Each row has a name. Each question is about the rows just above it.

Zib: [107 140  85 133 104 104  85 147 115 103 154 146 100  99 169  96 126  84
  76 166  58]
koser: [ 96 133  67 107 159 126 165 153 124 142 137 103 182 153 154 164 212 126
 174 127 122]
tuko: [ 93 162  76 118 151  97 138  97 127 113 130 139 144  99 157 142 183  96
 149 122 136]
seriz: [131 160 112 129 137  99 152 137 163 171 112 186 118 132  82 117 121  74
 114 137 127]
What comes right after [140] in the named rows?
[85]
Right after [166] comes
[58]
Right after [113] comes
[130]
The entry that follows [138]:
[97]

goz: [134 129 131 126 133 122 126 134 121 130 128 138 137 117 126 115 120 119]
resos: [204 122 131 105 163 116 138 108 101 159 125 123  99  93 172 154  86  78]
koser: [132 136 128 125 128 123 125 129 137 128 135 133 125 124 138 124 130 126]
tuko: [139 136 128 128 117 127 130 134 127 121 142 129 113 133 132 157 124 119]
Zuvi: [150 130 126 135 127 118 112 118 132 125 121 136 130 109 132 125 129 120]
vofig: [138 171 192 182 207  76 170 113 109 165 163 135 165 138 162 164 139 107]
favem: [120 139 118 113 156 133 108 133 125 142 123 108 160 147 118 108 138 135]
gipu: [131 136 123 128 124 126 128 132 116 126 134 133 128 128 127 130 123 130]
fek: [128 127 131 134 125 130 130 126 127 121 133 126 131 132 118 120 134 116]
Zib: [142 117 137 109 132 135 125 129 112 129 135 134 121 135 129 107 127 109]
Right after [101] comes
[159]
Whose row is [120 139 118 113 156 133 108 133 125 142 123 108 160 147 118 108 138 135]?
favem
Whose row is [131 136 123 128 124 126 128 132 116 126 134 133 128 128 127 130 123 130]?
gipu
The entry that follows [171]:
[192]
Whose row is [138 171 192 182 207  76 170 113 109 165 163 135 165 138 162 164 139 107]?
vofig
The entry that follows [157]:
[124]

tuko: [143 138  90  99 109 130 143 114 161  88 154 108 110 168 123 123 107  67
 121 172 165 109 104 172 140  63 161 101 124 106 129 160 153  70 187 165
 159 159 140 167 110 135 103  78  90 128  88 180 188 169  83  61 176 105
 164 102 204]
gokur: [179  91 114 123 163 138  99 107 158 137 174 104 155 164 178 158 139  89
  97  72 124 131 101 100  80 155 186 135 160 131 189 190 136 146 138 141
 135 175  84 144 169 113 135 105 106 118  88  99 128 106 163 132 204 148
  98 141 173]
resos: [153 158  95  99  92 125 158 126 143  85 133 126  98 175  95 111 105  89
 141 203 169 105 118 189 166  46 129  97 109 103  97 126 149  60 179 161
 158 131 162 161  87 140  97  88  83 135 108 194 188 180  65  63 135  95
 176  96 179]
favem: [148 148 136 137  99 119 151 140 123 110  93 136  92 151  96 100 104 133
 128 157 128 126 144 139 152 120  99 122  99 133  90 103 129 116 145 120
 118 120 155 110 111 149 132 143 144 130 154 163 135 142  96  94  91 112
 169 122 117]
koser: [134 119  86  99 126 134 128 107 172  95 173 103 124 157 144 137 113  52
 107 143 160 111  94 158 115  81 185 107 138 109 157 184 154  83 187 170
 161 178 120 171 130 127 109  71  96 124  74 163 183 156 102  68 206 116
 148 111 220]
The entry that follows [115]:
[81]
The entry that follows [71]:
[96]
The row with [134 119  86  99 126 134 128 107 172  95 173 103 124 157 144 137 113  52
 107 143 160 111  94 158 115  81 185 107 138 109 157 184 154  83 187 170
 161 178 120 171 130 127 109  71  96 124  74 163 183 156 102  68 206 116
 148 111 220] is
koser
What comes right after [168] in the named rows?
[123]
Right after [146] comes
[138]

Zuvi: [ 70 150 130  96 152 121 165 115]
seriz: [138 106  86 115 125 128 166 128]
fek: [142 117 137 117 183 132 111 143]
favem: [142 117 137 117 183 132  69 143]
gokur: [134 113 137 133 169 121 160 165]
resos: [188 133 132 141 128 138 114 142]
Where do [142 117 137 117 183 132  69 143] appear?
favem
What comes right after [69] in the named rows?
[143]
Right after [114] comes
[142]

Zuvi: [141  56  99 191 179 183 168 138]
gokur: [123 168 139 100 105 103 112 132]
Zib: [123 110 139 100 105 103 112 132]
resos: [125 150 134 112 115 118 119 129]
fek: [120  95 156 105 112 105 100  71]
Right after [134] comes
[112]
The entry that follows [141]:
[56]
Right after [119] comes
[129]

Zib: [ 47 199  55 205]
koser: [212  53 205  47]
goz: [ 37 209  45 215]
seriz: [222  45 214  39]
tuko: [ 42 204  50 209]
favem: [202  61 196  58]
gokur: [209  59 202  49]
Right after [214] comes
[39]
What comes right after [212] in the named rows?
[53]

resos: [109 109 162 126 136 115 118]
koser: [ 92 107 129 153  96 127  81]
Zib: [100 126 108 170  71 132  76]
goz: [134 153 164 151 101 105 132]
vofig: [119 122 170 129 133 109 128]
gokur: [ 99 125 109 170  71 132  76]
tuko: [111 139 101 172  67 134  85]
gipu: [119 156 179 179  67  94 107]
seriz: [110 138 101 172  67 133  84]
fek: [121 161 111 188  46 124  89]
Zuvi: [155 111 143 167  80 118  70]
favem: [139 161 111 159  84 128 121]
Right after [143] comes
[167]
What comes right after [156] in the named rows?
[179]

seriz: [196  74 182  79 182 190]
vofig: [ 61 191  64 184  69  64]
Zib: [186  84 172  65 179 188]
gipu: [ 66  71  72 188  68  61]
tuko: [ 72 187  71 186  81 195]
goz: [ 68 180  74 192 108  87]
koser: [ 66 182  68 186  78  71]
fek: [ 58 184  74 186  88  72]
gokur: [ 72 187  71 186  81  69]
Zuvi: [ 61 191  64 184  77  64]
resos: [ 66 175  68 180  80  66]
favem: [ 74 175  80 189  89  71]
Right after [88] comes
[72]
What comes right after [89] in the named rows?
[71]

goz: [102 150 132 126 136 139 146 121  98 142 132 104]
resos: [106 146 127 125 145 128 159 116  98 139 121 103]
seriz: [104 123 131 146 110 149 137 134 137 125 100 107]
Zib: [ 93 131 142 148 118 172 112 145 138 130 122 105]
gipu: [ 96 181 135 104 131 132 153 108  55 162 172 102]
vofig: [101 149 132 126 135 139 146 122  99 141 132 103]
favem: [ 94 107 141 166 120 183 103 157 170 115  94 109]
Zuvi: [ 87 111 148 169 107 196  88 162 174 118 107 107]
koser: [ 94 107 141 166 120 183 103 157 170 119  94 109]
fek: [ 85 163 148 126 109 169 113 135  93 152 170 102]
The entry that follows [111]:
[148]
The entry that follows [134]:
[137]
The entry that follows [116]:
[98]

Zuvi: [126 141 171 149  97 144 106 113 113]
gipu: [161 128 170 149  84 166 103 120 178]
goz: [134 131 155 150 119 146 107 119 130]
vofig: [126  86 171 149  97 144 106 111 140]
fek: [139 122 155 152 102 151 107 124 172]
favem: [127 136 156 127 107 127 109 119 108]
tuko: [126 141 171 149  97 144 106 111 113]
The entry that follows [166]:
[103]
Which row holds [139 122 155 152 102 151 107 124 172]?
fek
The entry that follows [136]:
[156]
The entry that follows [120]:
[178]
The entry that follows [139]:
[122]
What comes right after [156] in the named rows?
[127]

seriz: [ 66 147 120 122 147 157 136  65 143 131 123 140 111 150 174 160  79 124
 110 154 110 108 133 120 161 152 131 136 134 145 138 161 119 119 172  96
 126 149]
goz: [145 147 153 122 147 157 136  65 143 131 123 140 111 110 174 160  79 124
 110 116 110 108 133 120 161 152 131 136 134 126 138 161 119 119 172  96
 121 149]
vofig: [124 153 102 104  97 123 167 100 193 154  82 125 173 175 148 185  89 166
  94 136 154  87 134 132 156 169 133 119 167 122 135 166 148 209 144 169
 134  62]
gokur: [124 147 120 122 147 157 136  65 143 146 123 140 111 150 174 160  79 124
 110 154 110 108 133 120 161 152 131 136 134 145 138 161 126 119 172  96
 126 149]
The entry that follows [125]:
[173]
What comes right after [116] in the named rows?
[110]
Whose row is [ 66 147 120 122 147 157 136  65 143 131 123 140 111 150 174 160  79 124
 110 154 110 108 133 120 161 152 131 136 134 145 138 161 119 119 172  96
 126 149]?
seriz
What comes right after [135] in the named rows?
[166]
Right after [100] comes
[193]

Zuvi: [120 120 141  90 129 118 118 123 126 116 111 142  90 105 132 119 122 115
 113 111 133 115 121 128 122 134 127]
gokur: [120 120 140  91 129 118 117 122 126 116 111 141  91 106 131 119 122 114
 114 111 132 115 121 127 121 133 127]
fek: [131 117 106 195 124 141 139 116 119 155 148 101 182 150 108 140 138 147
 151 166 106 152 128 112 137 114 111]
Zib: [119 119 137  96 127 117 119 121 125 117 113 138  95 106 129 118 107 117
 114 113 130 115 120 125 122 131 125]
favem: [132 131 102 196 122 142 137 118 118 153 149  96 186 155 108 140 137 145
 152 164 104 151 129 112 135 112 112]
gipu: [120 120 140  91 129 118 118 122 126 116 111 141  91 105 131 119 122 115
 114 111 132 115 121 127 122 134 127]
seriz: [125 130 151 181 145 138 149 101 132 174 143 144 143 112 113 144 151 163
 152 185 124 158 125 113 158 142 106]
vofig: [132 132 106 193 123 140 139 118 120 153 149 101 182 152 110 139 137 147
 150 163 108 150 129 114 136 114 113]
goz: [131 131 105 196 123 141 138 116 119 155 148 100 183 152 108 141 138 146
 152 166 106 152 128 112 137 114 111]
tuko: [131 131 106 195 124 141 139 116 119 155 148 101 182 151 108 140 138 147
 151 166 106 152 128 112 137 114 111]
Whose row is [120 120 141  90 129 118 118 123 126 116 111 142  90 105 132 119 122 115
 113 111 133 115 121 128 122 134 127]?
Zuvi
Whose row is [132 132 106 193 123 140 139 118 120 153 149 101 182 152 110 139 137 147
 150 163 108 150 129 114 136 114 113]?
vofig

resos: [141  87 128 198 166 149 141 164]
Zuvi: [163 149 128  68 113 180 181 105]
seriz: [147 102  69 167 152 138 151 149]
koser: [147 102 129 167 152 138 119 143]
gokur: [147 117 129 134 126 160  67 115]
What comes right after [68] in the named rows?
[113]
Right after [198] comes
[166]
Right after [181] comes
[105]
The entry that follows [87]:
[128]
Right after [180] comes
[181]

fek: [170  70 183  72 158 141 118 169 127 153]
goz: [113  77 151 108 114 183 150 129 100 142]
Zib: [150  66 135 118 109  65  97 141 172 128]
gipu: [ 63  71 139  68  95 132 140 170  92  98]
Zuvi: [ 82 112 173 136 150 132  84 117 146 113]
koser: [124 215  82  88 166 137  76 136 108 143]
favem: [115  85 107 122 110 110  51 165 135 157]
seriz: [ 94 170 189 140  67 112 139 124 108 199]
gokur: [142  97 179 175 127  78 107 131 115 108]
tuko: [126 169 106 117 174 171  65 217 122 113]
resos: [141  78 152  78  86 160 142  83  80 117]
vofig: [107 117 129 166 102 145 103 145 121 111]
Whose row is [ 82 112 173 136 150 132  84 117 146 113]?
Zuvi
Right after [131] comes
[115]
What comes right after [92] in the named rows?
[98]
The entry that follows [109]:
[65]
The entry that follows [137]:
[76]
Right after [175] comes
[127]
Right after [121] comes
[111]

goz: [169  97 143 146 127 117 200 106 108 168  60 116]
fek: [167 109 144 144 132 130 195 105 111 159  60 114]
gokur: [112 196 144 143 132 130 195 105 111 178  72 122]
What comes right after [72] in the named rows?
[122]
Right after [146] comes
[127]
Right after [108] comes
[168]

resos: [158 109 139 155 104 134 154  89 124 188 108  70 155 133 129 175 130 129
 123]
Zib: [151 131  92 169 164 152 146 113 135 130 196 120 142 154 127 156 159 153
 153]
favem: [138 123 117 111 105 143 132 105  64  75  85 136 140 110 138 107 163 143
 192]
koser: [145 145  98 124  78 138 109 110 140 120 106  79 145 142 132  83  52 129
  87]
fek: [128 103 132 139 116  70  91 151  45 133 144 109 160  92 188  96 122 144
 157]
seriz: [136 139 143 103  96 132 121  70 133 162  97 150 127  97 152  59 132 130
 115]
vofig: [103 126 100  99 154 133 135 142 101 136 120 102 133 133 151 109  69 131
  75]
The row with [158 109 139 155 104 134 154  89 124 188 108  70 155 133 129 175 130 129
 123] is
resos
The entry that follows [107]:
[163]
The entry that follows [160]:
[92]
The entry that follows [45]:
[133]

Zuvi: [121 149 139 167]
resos: [121  77 105 166]
favem: [121 193 192 186]
tuko: [140  90  80 101]
seriz: [121 193 192 136]
Zib: [162 126 139  91]
fek: [160 150 163 173]
koser: [157 176 163 107]
gokur: [ 93 152 122  95]
goz: [121 193 136 209]
gipu: [131 141 106 156]
Right after [162] comes
[126]
The entry that follows [150]:
[163]
Whose row is [160 150 163 173]?
fek
Right after [77] comes
[105]
The entry that follows [122]:
[95]

koser: [136 137 130 121 187  86 125 116 131 143 134 126 126 135 130 135 186 124
 119 123 124 128 118 128 132 129  81 134  99 134 121 129 136 181 124 131]
favem: [127 128 131 124  61 177 127 128 130 129 133 130 127 132 126 127  50 128
 124 123 127 128 131 130 120 127 177 129 150 120 131 127 127  62 132 130]
Zuvi: [123 121 132 129 177  82 128 153 129  91 129 133 128 132 127  99 182 174
 140 106 130 128  95 128  98 123  81 122  99 125 156 126  81 175 160 127]
gokur: [126 126 127 119 128 142 126 170 126  64 129 128 123 128 127  76 107 192
 127  94 125 125  91 128  69 126 135 130 127 118 183 127 132 109 173 128]
gipu: [136 137 130 121 187  86 125 116 131 143 134 126 126 135 130 135 186 124
 119 123 124 128 118 128 132 129  81 134  99 118 105 131 127 180 118 131]
Zib: [128 135 133 130 123 137 132  96 127 186 126 130 124 134 127 189 112  65
 132 172 128 129 178 123 193 123 145 127 142 145  78 131 111 114  82 130]
Right after [140] comes
[106]
Whose row is [136 137 130 121 187  86 125 116 131 143 134 126 126 135 130 135 186 124
 119 123 124 128 118 128 132 129  81 134  99 118 105 131 127 180 118 131]?
gipu
Right after [150] comes
[120]
Right after [160] comes
[127]
[123 121 132 129 177  82 128 153 129  91 129 133 128 132 127  99 182 174
 140 106 130 128  95 128  98 123  81 122  99 125 156 126  81 175 160 127] is in which row?
Zuvi

vofig: [117 151  99 119 108 124 173 118 137 118 170 137 114 104  96 114 150 123
 138 127 132 112 117 120 125 135 134 117 142 113 112 121 140 170 129]
tuko: [ 79 151  98 118 145 101 175 121 140 122 144 134 146  91  94 125 153 130
 127 131 131 177  95 123  95 114 135 109 116 117 121 123 117 173  99]
favem: [ 57 160  37  94 209  96 149 169 142 128 163 116 150  70 118 122 143 123
 131 134 132 182  98 150  92 103 146  73 111 120 121 116 116 160  95]
resos: [ 57 160  37  94 209  96 149 169 142 128 163 116 150  70 118 122 143 125
 139 136 158 112 121 139 111 157 146 102 143 138 123 105 158 111 129]
fek: [ 92 125  56  96 211 124  97 174 124 133 156 111 141 105 136 118 104 129
 131 135 132 159 129 156 116 110 140  87 118 136 138  58 128 109 109]
[ 92 125  56  96 211 124  97 174 124 133 156 111 141 105 136 118 104 129
 131 135 132 159 129 156 116 110 140  87 118 136 138  58 128 109 109] is in which row?
fek

tuko: [128 107 131 124 144 124 126 123 135 191  97 109 146  85 133]
gokur: [132 158 134 130 172 143 129 143 153 185 124 140 116 128 111]
fek: [128 176 114 143 169 133 122 118 143 147 130 185 126 191 123]
goz: [130  92 122 138 100 137 135 143 117 191 139  91 155  88 133]
koser: [108  59 102  83  65 146 126 100  90  70 101  55 157  64 129]
gipu: [135 190 134 138 189 129 117 137 171 165 131 190 115 173 128]
seriz: [141 173 142 143 184 146 135 144 149 139 120 169 183 156 145]
The entry that follows [142]:
[143]
The entry that follows [189]:
[129]
What comes right after [116] in the named rows?
[128]

gokur: [166  67 112 149 152 108 128  90 144 156 147 122 135  63  50 174 130 134
 149  67  83  69 129 118 128 105 155 171 153 137 176 166  67  89 100 117
 191 141]
gipu: [120 100 117 135 100 109 117 139 101  99 113 131 116 128 124 103 120 121
 109 139 123 113 127 110 122 129 111 117 121 127  94 110 113 114 103 130
 119 113]
resos: [106 100 111 127 105 114  96 114 114 106 124 122 111 117 117 113 117 115
 104 129 120 115 119 114 129 124 107 127 112 120 114 100 103 105 111 110
 114 123]
vofig: [112  92 110 133 107 108  97 122 107 100 124 128 115 115 112 111 123 120
 107 134 115 111 125 113 134 127 109 131 118 124 107 104 101 101 108 119
 120 121]
favem: [136 101 120 140 145 127 110 100 147 145 153 128 132  97  94 159 135 133
 135 107 114 110 131 132 110 124 139 164 138 134 167 137  95 105 128 114
 156 148]
goz: [134 124 115 116 118 131 123 132 114 107 124 131 105 116 117 119 127 109
 113 122 127 112 112 112 120 132 116 111 123 131 109 112 114 127 114 132
 131 115]
fek: [134 120 115 116 118 131 123 132 114 107 124 131 105 116 117 119 127 109
 113 122 127 112 112 112 120 132 116 111 123 131 109 112 114 127 114 132
 131 115]
Where do [134 124 115 116 118 131 123 132 114 107 124 131 105 116 117 119 127 109
 113 122 127 112 112 112 120 132 116 111 123 131 109 112 114 127 114 132
 131 115] appear?
goz
Whose row is [120 100 117 135 100 109 117 139 101  99 113 131 116 128 124 103 120 121
 109 139 123 113 127 110 122 129 111 117 121 127  94 110 113 114 103 130
 119 113]?
gipu

vofig: [191  74 160  87  77  98 146 166  61]
fek: [112 150 160 120 129 116 132 139 143]
koser: [172  82 145 114 102 123 130 142  79]
favem: [143 115 131 126 113 133 133 135 114]
seriz: [105 148 121 143 148 142 126 165 155]
resos: [ 80 171  96 165 170 156 115 173 178]
The entry that follows [105]:
[148]
Right after [172] comes
[82]
Right after [121] comes
[143]
Right after [171] comes
[96]
What comes right after [166] in the named rows?
[61]
The entry that follows [77]:
[98]

tuko: [147  79  54 102  87 166]
gokur: [121 102 138 152 166  84]
Zib: [177  65  93 142 138  66]
vofig: [200 158 121 178  72 127]
What comes right after [177] in the named rows?
[65]
Right after [79] comes
[54]

koser: [134 104 115 149 140 148 132 106 120 117 112 130 142 134 111 113 134 124
 118 115]
seriz: [149 145 118 108 159 117 118 144 109 126 131 142 149 149 117 119 138 130
 109 105]
resos: [143 123 123 139 128 150 142 113 148 123 116 141 122 156 131 118 133 114
 117 112]
favem: [150 143 118 114 158 124 132 116 131 123 126 148 131 166 134 120 132 128
 109 122]
Zuvi: [125 127 138 164  85 156 139 122 126 134 129 126 117 105 123 129 119 108
 139 120]
goz: [156 157 120 103 163 117 134 124 137 125 131 153 126 177 145 122 132 130
 107 123]
vofig: [119 163 152 147 101 120 116 158 149 130 169 107 148  72 108 130 173 105
 131 113]
Zib: [158 102 122 159 116 176 148  88 117 123  93 152 115 165 129 112 124 113
 122 122]
tuko: [ 84  90 125 147 125 124 131 203 111 118 120 101 104  88 190 153  85 172
 175 148]
Where do [134 104 115 149 140 148 132 106 120 117 112 130 142 134 111 113 134 124
 118 115] appear?
koser
Right after [176] comes
[148]
Which row holds [149 145 118 108 159 117 118 144 109 126 131 142 149 149 117 119 138 130
 109 105]?
seriz
Right after [140] comes
[148]
What comes right after [141] in the named rows?
[122]
[150 143 118 114 158 124 132 116 131 123 126 148 131 166 134 120 132 128
 109 122] is in which row?
favem
Right after [93] comes
[152]

Zuvi: [126 217 102  79 124 131 170 117 127 102 115 110  54 117 125 123]
goz: [ 94 182 137 109 127 139 168 119 141 164 126 117  50 124 128 144]
koser: [ 55  96 173  96 124 125 162 113 127 158 127 126 149 140 135 127]
Right after [128] comes
[144]
Right after [55] comes
[96]
What comes right after [113] in the named rows?
[127]
What comes right after [158] in the named rows?
[127]

Zib: [158 124  97 175 111 128 174 123 136 146]
seriz: [ 54  92 183 136 185 144  84 100 114  78]
goz: [153 134 116 155 100 126  40 133 134 138]
fek: [153 134 116 155 100 126  40 100 114  78]
Right after [124] comes
[97]
The entry that follows [183]:
[136]

Zib: [153 187 204 106  94 101 208 209 210 143  69  98  93 137  69 208]
fek: [153 187 204 106  76 102 208 209 210 143  69  98 107 123  78 217]
gipu: [136 152 152 129 117 111 146 149 147 122 133 113 111 129 122 149]
What comes right after [93] in the named rows?
[137]
What comes right after [101] in the named rows?
[208]

koser: [114 125  97  70 204 136 159]
goz: [121 133 137 111 116 126 140]
resos: [133 142 120  70 137 152 129]
Zib: [ 98 190 108  47  55 103 188]
favem: [ 46 120 132 109 132  88  58]
seriz: [148 122  69 149 138  84 111]
fek: [ 71 142 120  70 191 153 127]
Right after [121] comes
[133]
The entry that follows [47]:
[55]
What comes right after [109] in the named rows?
[132]
The entry that follows [138]:
[84]
The entry that follows [88]:
[58]

tuko: [166 150 135 109 122 145 107 141 121 122 119 206 152]
fek: [104 116 113 133 130 102 105 134 142 137 111 119 129]
goz: [112 135 133 113 128 135 125 119 118 113 133 124 136]
koser: [149 110 117 126 131 124 153 119 131 147 128 149 126]
Right after [109] comes
[122]
Right after [166] comes
[150]
Right after [110] comes
[117]

favem: [169 170  43 138 121]
Zib: [120  42 157  91 153]
resos: [ 91  85 188 134 116]
seriz: [153 114 108 154 156]
What comes right after [120] in the named rows?
[42]
What comes right after [114] in the named rows?
[108]
Right after [43] comes
[138]
The entry that follows [85]:
[188]
The entry that follows [154]:
[156]
What comes right after [157] in the named rows?
[91]
The entry that follows [188]:
[134]

fek: [108 154 132 123 124 128 139 117]
resos: [128  96 100 118 157 140 157 132]
vofig: [100 158 124 133 118 129 119 107]
tuko: [114 132 128 137 131 130 142 129]
koser: [112 141 122 131 133 130 138 123]
seriz: [133 151 144 121 126 122 164 136]
goz: [108 154 133 123 124 128 139 113]
Zib: [118 134 149 121 123 127 129 136]
favem: [ 51 106 128  87 127 122 112 142]
gokur: [114 112 109 114 126 121 136 141]
Zuvi: [129 113 133 109 129 122  72 127]
Right after [87] comes
[127]
Which row holds [114 112 109 114 126 121 136 141]?
gokur
The entry that follows [158]:
[124]

